Below is a small trained network, with its code and all its weights. Each question gives an input and a target symbol and asks what happens when units are switched off, that is, made to give their printed mean instead of their output.

import numpy as np


def w(rows, s, z=0):
    codes = np.array(rows[::2]) - 128.0
    scale = np.full(codes.shape[1], s)
    scale[-1] = z or s
    return codes * scale


def f(y):
    return y / 2 * (1 + np.tanh(0.7978845608 * (y + 0.044715 * y**3)))


def softmax(a):
    e = np.exp(a - a.max(-1, keepdims=True))
    return e / e.sum(-1, keepdims=True)


def log_softmax(a):
    a = a - a.max(-1, keepdims=True)
    return a - np.log(np.exp(a).sum(-1, keepdims=True))


def net(x, mask):
    ids = ['βδεζηθπστφω'.index(c) for c in x.split()]
    T = len(ids)
    res = E[ids] + P[:T]
    r = res
    for j in range(3):
        rows = slice(2 * j, 2 * j + 2)
        q, k, v = (r @ M[0][rows].T for M in (Q, K, V))
        z = softmax(np.where(np.tri(T) > 0, q @ k.T / 2**0.5, -1e9)) @ v
        o = O[0][rows]
        res = res + np.where(mask[j], z, o[:, -1]) @ o[:, :-1]
    y = f(res @ A[0][:, :-1].T + A[0][:, -1])
    res = res + np.where(mask[3:11], y, B[0][:, -1]) @ B[0][:, :-1]
    return log_softmax(res[-1] @ U[:, :-1].T + U[:, -1])


Q, K, V, O, A, B = {}, {}, {}, {}, {}, {}
E = w([
[119,178,151],'β',
[177,115,148],'δ',
[133,122,243],'ε',
[168,181,121],'ζ',
[174,105,116],'η',
[117,181,114],'θ',
[140,148,188],'π',
[115,72,225],'σ',
[4,59,163],'τ',
[89,164,190],'φ',
[128,127,95],'ω',
],0.023)
P = w([
[149,126,139],'0',
[174,178,140],'1',
[169,221,161],'2',
[158,238,186],'3',
[140,255,191],'4',
[133,249,199],'5',
[123,246,205],'6',
],0.0033)
Q[0] = w([
[140,154,170],'H0',
[56,125,88],'H0',
[65,94,165],'H1',
[147,183,165],'H1',
[25,65,189],'H2',
[155,2,117],'H2',
],0.014)
K[0] = w([
[87,133,177],'H0',
[223,143,130],'H0',
[203,192,105],'H1',
[103,162,147],'H1',
[75,3,163],'H2',
[132,9,67],'H2',
],0.013)
V[0] = w([
[236,169,102],'H0',
[234,60,157],'H0',
[4,85,101],'H1',
[200,142,202],'H1',
[50,145,2],'H2',
[93,126,212],'H2',
],0.0069)
O[0] = w([
[223,165,200,50],'H0',
[150,76,146,66],'H0',
[76,97,213,128],'H1',
[205,128,100,192],'H1',
[174,189,3,21],'H2',
[46,86,131,253],'H2',
],0.0056,0.0028)
A[0] = w([
[182,92,85,119],'N0',
[121,216,125,162],'N1',
[130,181,98,144],'N2',
[251,139,177,164],'N3',
[185,186,120,114],'N4',
[189,128,49,186],'N5',
[188,51,34,173],'N6',
[71,126,115,253],'N7',
],0.012,0.005)
B[0] = w([
[161,36,134,142],'N0',
[112,79,58,228],'N1',
[111,3,90,172],'N2',
[224,191,109,231],'N3',
[202,51,47,186],'N4',
[154,41,160,194],'N5',
[97,45,193,172],'N6',
[106,164,111,253],'N7',
],0.011,0.0059)
U = w([
[71,163,121,190],'β',
[135,187,55,254],'δ',
[184,138,55,44],'ε',
[156,131,190,113],'ζ',
[175,209,139,159],'η',
[176,77,148,82],'θ',
[120,111,109,69],'π',
[120,41,105,177],'σ',
[102,54,170,84],'τ',
[110,71,8,26],'φ',
[199,161,128,96],'ω',
],0.011)

Each question gives the input, a string of symbols that net reads in full, and the target symbol t.
The units are the heads (2 rows each of Q, K, V and O) and the neurons (one row each of A and B). Each row of codes is followed by its name. A weight is (code - 128) times the scale printed after its matrix; where a second scale follows, it is the last column's (O, A, B and U).
mask holds one flag per unit, heads first, then neurons. A switched-off unit (its flag False) gives its mean, the last column of its rows in O or B, instead of its output. The means were averaged over made-up inputs and are rounded, as every weight is.
A unit's drop is (log p(t) with every unit on - log p(t) with that unit switched off) / (log p(t) with every unit on - log p(t) with every unit switched off).
The circuit of an input: a set's keep is (log p(t) with only the set's units on - log p(t) with every unit switched off) / (log p(t) with every unit on - log p(t) with every unit switched off). Starting from all 11 units, units are removed one at a time, each time the one whose removal leaves the highest keep (on an exact tie, the one counted first), for as long as the keep stays at least 0.8.
circuit, biggest first: the units of the circuit, biggest drop first
most important unit: the unit with the biggest drop
k most important neurons: the k neurons with the biggest drops, biggest first
heads that matter: for each layer, one digit per head in row order, 1 if its drop is at least 0.15 and else 0, layers parted by /
drop when u is switched off: that unit's drop, to one decimal
input ω θ ω ε τ π β, target β: heads that matter : 101
input β η β δ η β θ, target φ: circuit, biggest first : N1, N2, H1
input τ δ ω, target β: circuit, biggest first : H1, N4, N5
input ω ω ω, target σ: circuit, biggest first : H2, N5, N6
input β τ ω σ, target β: heads that matter : 100
input ω ζ β π, target η: circuit, biggest first : N3, N2, H0
input ω η η, target θ: most important unit : N6
input ω τ φ θ β, target β: heads that matter : 110
input β β σ σ τ δ, target β: 2 most important neurons : N3, N4
input σ θ ω ω φ, target β: drop when N0 is switched off : 0.0
input τ ω π θ, target β: drop when N4 is switched off : 0.2
input ω ζ ε ω θ, target φ: drop when H1 is switched off : 0.1
